Here is a tiny trained network, its code and every weight. The questions are about switching its units off for an input and a class, where a switched-off unit gives its printed mean instead of its output.

import numpy as np


def w(rows, s, z=0):
    codes = np.array(rows[::2]) - 128.0
    scale = np.full(codes.shape[1], s)
    scale[-1] = z or s
    return codes * scale


def f(y):
    return y / 2 * (1 + np.tanh(0.7978845608 * (y + 0.044715 * y**3)))


def log_softmax(a):
    a = a - a.max(-1, keepdims=True)
    return a - np.log(np.exp(a).sum(-1, keepdims=True))


def net(x, mask):
    res = np.array(x, float).reshape(1, 8) / 4 @ E
    y = f(res @ A[0][:, :-1].T + A[0][:, -1])
    res = res + np.where(mask, y, B[0][:, -1]) @ B[0][:, :-1]
    return log_softmax(res[-1] @ U[:, :-1].T + U[:, -1])


A, B = {}, {}
E = w([
[162,145,127,156,149,93,121,75,154,101,124],'x0',
[132,142,116,153,148,118,113,116,150,119,147],'x1',
[137,156,109,142,140,136,115,135,144,127,122],'x2',
[138,83,142,113,106,123,148,91,102,128,138],'x3',
[128,31,190,154,201,176,211,104,207,175,76],'x4',
[156,184,218,177,81,171,91,149,145,74,159],'x5',
[125,133,137,99,137,130,134,152,125,131,121],'x6',
[184,2,45,131,73,48,150,196,210,89,146],'x7',
],0.0079)
A[0] = w([
[48,24,117,107,225,97,91,104,170,119,107,221],'neuron 1',
[88,197,199,148,126,191,201,73,149,195,86,130],'neuron 2',
[47,154,38,72,133,74,29,22,82,206,37,249],'neuron 3',
[177,94,120,153,40,111,179,173,254,159,76,143],'neuron 4',
[138,130,6,98,37,49,138,163,149,134,199,51],'neuron 5',
[3,223,118,79,138,166,102,128,67,119,207,251],'neuron 6',
],0.0061,0.003)
B[0] = w([
[166,135,65,215,171,197,187,147,120,246,187,183],'neuron 1',
[62,153,255,156,228,82,172,119,151,141,50,213],'neuron 2',
[201,177,96,95,195,218,215,170,69,208,244,223],'neuron 3',
[188,164,36,106,54,196,208,124,73,165,164,186],'neuron 4',
[67,96,99,34,81,81,79,140,71,116,183,201],'neuron 5',
[214,105,231,156,83,146,117,99,164,154,156,254],'neuron 6',
],0.0071,0.0085)
U = w([
[236,148,134,109,117,189,180,156,136,138,212,251],'0',
[102,112,126,122,223,164,186,99,147,183,87,162],'1',
[90,126,22,54,130,39,134,175,113,119,212,33],'2',
[126,76,28,142,158,126,202,212,166,173,103,5],'3',
[126,213,226,154,81,121,64,85,80,81,172,61],'4',
[27,111,231,125,165,135,147,54,245,65,70,37],'5',
[189,91,75,74,13,102,3,173,179,34,112,199],'6',
],0.0065,0.003)

Each question gives the input, the list of numbers given to net, and the class t.
The units are the neurons (one row each of A and B). Each row of codes is followed by its name. A weight is (code - 128) times the scale printed after its matrix; where a second scale follows, it is the last column's (A, B and U).
mask holds one flag per neuron, in row order. A switched-off neuron (its flag False) gives its mean, the last column of its row in B, instead of its output. The means were averaged over made-up inputs and are rounded, as every weight is.
A unit's drop is (log p(t) with every unit on - log p(t) with that unit switched off) / (log p(t) with every unit on - log p(t) with every unit switched off).
The circuit of an input: a set's keep is (log p(t) with only the set's units on - log p(t) with every unit switched off) / (log p(t) with every unit on - log p(t) with every unit switched off). Starting from all 6 units, units are removed one at a time, each time the one whose removal leaves the highest keep (on an exact tie, the one counted first), for as long as the keep stays at least 0.8.
circuit, biggest first: the units of the circuit, biggest drop first
k most important neurons: the k neurons with the biggest drops, biggest first
drop of u: that unit's drop, to one decimal
input [-8,-2,-3,7,-2,4,3,-2], class 4: circuit, biggest first : [neuron 3; neuron 1]
input [2,6,-1,-4,5,7,-5,-1], class 5: circuit, biggest first : [neuron 3; neuron 2]
input [4,8,-6,5,5,0,-3,2], class 3: 2 most important neurons : [neuron 6; neuron 3]
input [-7,2,7,6,-1,0,-1,7], class 2: circuit, biggest first : [neuron 5]
input [6,5,-6,-1,-8,6,1,2], class 6: 2 most important neurons : [neuron 2; neuron 3]
input [-4,1,-4,2,5,1,-4,-3], class 5: 3 most important neurons : [neuron 3; neuron 2; neuron 4]
input [-2,6,-1,6,-3,5,8,5], class 6: circuit, biggest first : [neuron 3; neuron 1]
input [8,-6,-3,8,-4,-5,-6,2], class 2: circuit, biggest first : [neuron 6; neuron 5]
input [-1,-7,6,4,-1,4,6,0], class 4: 2 most important neurons : [neuron 3; neuron 1]
input [1,3,2,6,-2,4,-2,7], class 6: 3 most important neurons : [neuron 3; neuron 1; neuron 2]
input [-4,1,0,4,-1,8,-4,8], class 6: 2 most important neurons : [neuron 3; neuron 1]
input [-6,7,-7,4,-1,8,2,2], class 6: 3 most important neurons : [neuron 3; neuron 2; neuron 1]
input [-8,0,1,-3,7,1,4,-8], class 5: circuit, biggest first : [neuron 2; neuron 3]
input [-2,1,1,-3,0,1,4,5], class 6: circuit, biggest first : [neuron 3]
input [-8,4,-1,4,5,4,4,-3], class 5: 2 most important neurons : [neuron 3; neuron 2]
input [-4,7,8,-5,-1,-4,-3,2], class 2: 3 most important neurons : [neuron 6; neuron 5; neuron 2]
input [-6,-2,5,8,1,6,4,-8], class 5: 2 most important neurons : [neuron 2; neuron 3]
input [-2,-1,5,-1,-8,-4,6,-8], class 0: drop of neuron 3 : 1.3
input [4,1,-3,3,6,5,6,-4], class 5: drop of neuron 2 : 0.1
input [-1,8,-7,2,-4,5,7,3], class 6: drop of neuron 6 : 0.0
